Below are the code and all the weights of a small trained network. Each question names an input and a target symbol and asks about switching units off, where a switched-off unit gives its printed mean instead of its output.

import numpy as np


def w(rows, s, z=0):
    codes = np.array(rows[::2]) - 128.0
    scale = np.full(codes.shape[1], s)
    scale[-1] = z or s
    return codes * scale


def norm(h):
    return h / np.sqrt((h * h).mean(-1, keepdims=True) + 1e-5)


def f(y):
    return y / 2 * (1 + np.tanh(0.7978845608 * (y + 0.044715 * y**3)))


def softmax(a):
    e = np.exp(a - a.max(-1, keepdims=True))
    return e / e.sum(-1, keepdims=True)


def log_softmax(a):
    a = a - a.max(-1, keepdims=True)
    return a - np.log(np.exp(a).sum(-1, keepdims=True))


def net(x, mask):
    ids = ['ΛΠΨΩαβζμτ'.index(c) for c in x.split()]
    T = len(ids)
    res = E[ids] + P[:T]
    u = 0
    for l in range(2):
        r = norm(res)
        for j in range(2):
            rows = slice(2 * j, 2 * j + 2)
            q, k, v = (r @ M[l][rows].T for M in (Q, K, V))
            z = softmax(np.where(np.tri(T) > 0, q @ k.T / 2**0.5, -1e9)) @ v
            o = O[l][rows]
            res = res + np.where(mask[u + j], z, o[:, -1]) @ o[:, :-1]
        u += 2
        y = f(norm(res) @ A[l][:, :-1].T + A[l][:, -1])
        res = res + np.where(mask[u : u + 16], y, B[l][:, -1]) @ B[l][:, :-1]
        u += 16
    return log_softmax(norm(res)[-1] @ U[:, :-1].T + U[:, -1])


Q, K, V, O, A, B = {}, {}, {}, {}, {}, {}
E = w([
[162,152,160],'Λ',
[165,150,166],'Π',
[171,138,156],'Ψ',
[163,202,134],'Ω',
[139,123,50],'α',
[2,174,114],'β',
[183,93,88],'ζ',
[185,83,88],'μ',
[166,60,24],'τ',
],0.0078)
P = w([
[254,200,207],'0',
[93,181,71],'1',
[81,157,78],'2',
[192,97,210],'3',
[197,94,209],'4',
[148,9,105],'5',
[156,27,123],'6',
],0.0062)
Q[0] = w([
[253,30,150],'0.h1',
[25,38,182],'0.h1',
[114,175,159],'0.h2',
[169,105,43],'0.h2',
],0.0049)
K[0] = w([
[45,150,110],'0.h1',
[118,62,1],'0.h1',
[92,95,9],'0.h2',
[159,218,11],'0.h2',
],0.0056)
V[0] = w([
[90,123,71],'0.h1',
[78,230,83],'0.h1',
[131,76,130],'0.h2',
[3,83,156],'0.h2',
],0.0055)
O[0] = w([
[118,157,55,120],'0.h1',
[133,255,117,192],'0.h1',
[126,30,66,90],'0.h2',
[140,34,230,3],'0.h2',
],0.0053,0.0029)
A[0] = w([
[145,103,146,88],'0.n1',
[153,14,152,115],'0.n2',
[159,124,123,136],'0.n3',
[49,1,194,2],'0.n4',
[126,132,126,113],'0.n5',
[64,181,100,52],'0.n6',
[138,136,161,52],'0.n7',
[129,109,91,122],'0.n8',
[93,216,142,81],'0.n9',
[151,133,149,31],'0.n10',
[158,157,137,53],'0.n11',
[104,208,126,47],'0.n12',
[66,127,126,123],'0.n13',
[170,80,121,89],'0.n14',
[148,130,182,87],'0.n15',
[110,128,116,119],'0.n16',
],0.0099,0.0031)
B[0] = w([
[132,132,110,98],'0.n1',
[174,131,43,192],'0.n2',
[140,168,149,178],'0.n3',
[2,142,153,183],'0.n4',
[128,128,126,121],'0.n5',
[132,77,135,219],'0.n6',
[118,142,107,87],'0.n7',
[148,162,153,173],'0.n8',
[134,101,101,252],'0.n9',
[121,120,127,87],'0.n10',
[116,138,137,134],'0.n11',
[128,100,95,207],'0.n12',
[134,102,169,176],'0.n13',
[173,140,123,172],'0.n14',
[103,160,122,112],'0.n15',
[131,124,132,132],'0.n16',
],0.0086,0.0021)
Q[1] = w([
[130,99,28],'1.h1',
[95,79,77],'1.h1',
[65,124,2],'1.h2',
[163,109,169],'1.h2',
],0.0083)
K[1] = w([
[197,126,216],'1.h1',
[95,180,238],'1.h1',
[190,102,254],'1.h2',
[127,95,40],'1.h2',
],0.0083)
V[1] = w([
[163,104,95],'1.h1',
[107,161,253],'1.h1',
[254,149,146],'1.h2',
[122,78,148],'1.h2',
],0.0093)
O[1] = w([
[147,127,88,149],'1.h1',
[2,207,174,56],'1.h1',
[192,93,244,255],'1.h2',
[43,108,119,32],'1.h2',
],0.0085,0.0044)
A[1] = w([
[161,199,92,122],'1.n1',
[147,136,190,61],'1.n2',
[158,45,97,161],'1.n3',
[49,127,180,166],'1.n4',
[39,133,107,150],'1.n5',
[148,115,78,129],'1.n6',
[112,173,202,40],'1.n7',
[190,181,119,145],'1.n8',
[149,164,72,107],'1.n9',
[141,167,114,150],'1.n10',
[125,85,143,85],'1.n11',
[137,149,238,1],'1.n12',
[118,3,193,73],'1.n13',
[173,87,214,71],'1.n14',
[99,130,104,156],'1.n15',
[85,75,144,69],'1.n16',
],0.012,0.0053)
B[1] = w([
[138,210,77,186],'1.n1',
[20,128,159,134],'1.n2',
[154,171,128,234],'1.n3',
[157,131,51,191],'1.n4',
[229,73,97,167],'1.n5',
[129,196,135,168],'1.n6',
[111,178,107,129],'1.n7',
[90,155,83,255],'1.n8',
[146,244,129,159],'1.n9',
[182,176,67,156],'1.n10',
[168,153,128,125],'1.n11',
[3,148,117,141],'1.n12',
[236,204,121,188],'1.n13',
[72,163,210,199],'1.n14',
[186,143,135,129],'1.n15',
[133,145,69,138],'1.n16',
],0.0064,0.0055)
U = w([
[98,144,141,71],'Λ',
[91,134,145,95],'Π',
[97,136,155,142],'Ψ',
[150,223,162,255],'Ω',
[179,113,82,96],'α',
[69,167,1,182],'β',
[152,109,178,67],'ζ',
[165,96,190,64],'μ',
[175,53,120,133],'τ',
],0.014,0.005)

Each question gives the input, a string of symbols that net reads in full, and the target symbol t.
The units are the heads (2 rows each of Q, K, V and O) and the neurons (one row each of A and B). Each row of codes is followed by its name. A weight is (code - 128) times the scale printed after its matrix; where a second scale follows, it is the last column's (O, A, B and U).
mask holds one flag per unit, layer by layer, with each layer's heads first. A switched-off unit (its flag False) gives its mean, the last column of its rows in O or B, instead of its output. The means were averaged over made-up inputs and are rounded, as every weight is.
A unit's drop is (log p(t) with every unit on - log p(t) with that unit switched off) / (log p(t) with every unit on - log p(t) with every unit switched off).
The circuit of an input: a set's keep is (log p(t) with only the set's units on - log p(t) with every unit switched off) / (log p(t) with every unit on - log p(t) with every unit switched off). Starting from the 12 units with the biggest drops (on a tie, the unit counted first), units are removed one at a time, each time the one whose removal leaves the highest keep (on an exact tie, the one counted first), for as long as the keep stays at least 0.8.
circuit, biggest first: the units of the circuit, biggest drop first
most important unit: the unit with the biggest drop
k most important neurons: the k neurons with the biggest drops, biggest first
top k neurons in layer l: the k neurons of layer l with the biggest drops, biggest first
heads that matter: for each layer, one digit per head in row order, 1 if its drop is at least 0.15 and else 0, layers parted by /
drop of u: that unit's drop, to one decimal
input Ψ β τ ζ β β τ, target β: heads that matter -> 00 / 11
input μ β μ ζ β, target α: most important unit -> 1.h2
input β Π β β Ψ, target β: heads that matter -> 10 / 01
input β β Π Λ, target β: heads that matter -> 00 / 01
input β τ β β β Λ μ, target β: heads that matter -> 01 / 01
input β Ω β β β, target β: 2 most important neurons -> (1.n4; 0.n14)
input Ω μ τ, target Ω: circuit, biggest first -> (1.h2; 1.h1)
input β Ψ Ψ α β β α, target β: heads that matter -> 00 / 01
input α β β Π, target β: heads that matter -> 00 / 01
input Ω Ω β Ω Ω α, target Ω: heads that matter -> 00 / 11
input β Ω β τ τ β, target τ: 2 most important neurons -> (1.n5; 0.n4)
input β Ψ μ Ω Ψ τ, target Ω: heads that matter -> 00 / 10
input τ β β, target α: heads that matter -> 01 / 01
input β ζ β β, target τ: most important unit -> 1.h2
input μ α β β β τ, target β: top 2 neurons in layer 0 -> (0.n2; 0.n13)
input β Ψ ζ β β μ, target β: top 2 neurons in layer 0 -> (0.n2; 0.n13)
input α β β Ω, target β: drop of 1.h2 -> 1.3
input Π β β Ψ, target β: drop of 1.h2 -> 1.1
input β Λ Π, target β: drop of 0.n13 -> 0.0
